Below is a small trained network, with its code and all its weights. Each question gives an input and a class and asks what happens when units are switched off, that is, made to give their printed mean instead of their output.

import numpy as np


def w(rows, s, z=0):
    codes = np.array(rows[::2]) - 128.0
    scale = np.full(codes.shape[1], s)
    scale[-1] = z or s
    return codes * scale


def norm(h):
    return h / np.sqrt((h * h).mean(-1, keepdims=True) + 1e-5)


def f(y):
    return y / 2 * (1 + np.tanh(0.7978845608 * (y + 0.044715 * y**3)))


def log_softmax(a):
    a = a - a.max(-1, keepdims=True)
    return a - np.log(np.exp(a).sum(-1, keepdims=True))


def net(x, mask):
    res = np.array(x, float).reshape(1, 4) / 4 @ E
    u = 0
    for l in range(2):
        y = f(norm(res) @ A[l][:, :-1].T + A[l][:, -1])
        res = res + np.where(mask[u : u + 7], y, B[l][:, -1]) @ B[l][:, :-1]
        u += 7
    return log_softmax(norm(res)[-1] @ U[:, :-1].T + U[:, -1])


A, B = {}, {}
E = w([
[142,90,99,155,131,155,119,81],'x0',
[160,228,254,40,131,102,51,110],'x1',
[140,216,74,218,141,106,43,168],'x2',
[28,47,232,236,137,117,72,99],'x3',
],0.0071)
A[0] = w([
[37,81,245,223,121,127,78,157,59],'0.n0',
[111,192,121,252,169,63,77,164,23],'0.n1',
[82,91,170,181,139,158,100,143,7],'0.n2',
[128,172,245,134,68,91,47,24,49],'0.n3',
[50,78,104,222,80,93,217,185,38],'0.n4',
[145,152,100,205,145,118,58,138,56],'0.n5',
[97,2,227,84,172,84,223,95,44],'0.n6',
],0.009,0.0017)
B[0] = w([
[196,171,101,168,121,38,148,43,255],'0.n0',
[109,79,135,148,41,206,91,102,217],'0.n1',
[134,181,149,55,126,27,124,103,175],'0.n2',
[110,60,114,144,219,179,142,193,234],'0.n3',
[126,98,190,119,249,163,102,185,215],'0.n4',
[48,166,196,106,83,136,172,207,183],'0.n5',
[83,155,135,174,38,170,89,161,239],'0.n6',
],0.012,0.0091)
A[1] = w([
[140,93,161,94,248,141,72,168,20],'1.n0',
[178,171,70,86,94,116,181,131,115],'1.n1',
[122,148,162,182,87,134,77,158,168],'1.n2',
[50,129,190,107,15,187,160,115,1],'1.n3',
[148,165,198,82,113,145,105,111,48],'1.n4',
[161,108,125,165,64,189,89,115,146],'1.n5',
[121,110,194,139,164,108,81,138,100],'1.n6',
],0.012,0.0018)
B[1] = w([
[120,46,164,179,210,181,169,163,225],'1.n0',
[132,117,201,156,132,46,99,23,171],'1.n1',
[98,92,68,28,32,160,142,90,251],'1.n2',
[81,194,50,109,2,156,54,168,255],'1.n3',
[60,51,38,237,133,167,167,185,147],'1.n4',
[80,177,184,70,101,108,117,196,203],'1.n5',
[205,187,64,61,179,156,171,167,216],'1.n6',
],0.0089,0.0093)
U = w([
[62,133,100,104,48,169,102,174,13],'0',
[128,74,140,146,244,174,152,190,248],'1',
[167,147,123,147,149,22,137,41,138],'2',
],0.011,0.0013)

Each question gives the input, the list of numbers given to net, and the class t.
The units are the neurons (one row each of A and B). Each row of codes is followed by its name. A weight is (code - 128) times the scale printed after its matrix; where a second scale follows, it is the last column's (A, B and U).
mask holds one flag per neuron, layer by layer. A switched-off neuron (its flag False) gives its mean, the last column of its row in B, instead of its output. The means were averaged over made-up inputs and are rounded, as every weight is.
A unit's drop is (log p(t) with every unit on - log p(t) with that unit switched off) / (log p(t) with every unit on - log p(t) with every unit switched off).
The circuit of an input: a set's keep is (log p(t) with only the set's units on - log p(t) with every unit switched off) / (log p(t) with every unit on - log p(t) with every unit switched off). Starting from the 12 units with the biggest drops (on a tie, the unit counted first), units are removed one at a time, each time the one whose removal leaves the highest keep (on an exact tie, the one counted first), for as long as the keep stays at least 0.8.
circuit, biggest first: the units of the circuit, biggest drop first
k most important neurons: the k neurons with the biggest drops, biggest first
top k neurons in layer l: the k neurons of layer l with the biggest drops, biggest first
drop when u is switched off: that unit's drop, to one decimal
input [-8,0,-1,4], class 2: circuit, biggest first	(0.n0)
input [2,3,0,-5], class 2: 3 most important neurons	(0.n4 0.n3 0.n6)
input [3,-8,6,0], class 1: top 2 neurons in layer 1	(1.n3 1.n0)
input [-1,8,7,-2], class 1: 2 most important neurons	(0.n3 0.n6)
input [8,-3,-6,7], class 2: 2 most important neurons	(0.n0 0.n1)
input [8,5,5,6], class 2: 3 most important neurons	(0.n0 0.n4 0.n6)
input [-7,-4,-3,-5], class 2: 4 most important neurons	(0.n3 1.n1 0.n4 0.n1)
input [1,-6,-2,7], class 2: 4 most important neurons	(0.n0 0.n3 0.n2 0.n6)
input [-2,-6,0,-6], class 1: top 2 neurons in layer 0	(0.n0 0.n2)
input [-1,0,2,-3], class 2: circuit, biggest first	(0.n4 0.n6 1.n1)
input [-2,5,0,7], class 2: 2 most important neurons	(0.n0 0.n4)
input [-8,-3,0,-4], class 2: top 2 neurons in layer 0	(0.n3 0.n4)
input [-4,8,-5,-2], class 1: 2 most important neurons	(0.n3 0.n1)
input [6,3,0,5], class 2: top neuron in layer 0	(0.n0)
input [-6,8,-4,7], class 1: drop when 0.n3 is switched off	2.7
input [5,4,-2,-4], class 1: drop when 0.n0 is switched off	1.3
input [6,7,-3,-3], class 1: drop when 1.n2 is switched off	0.0
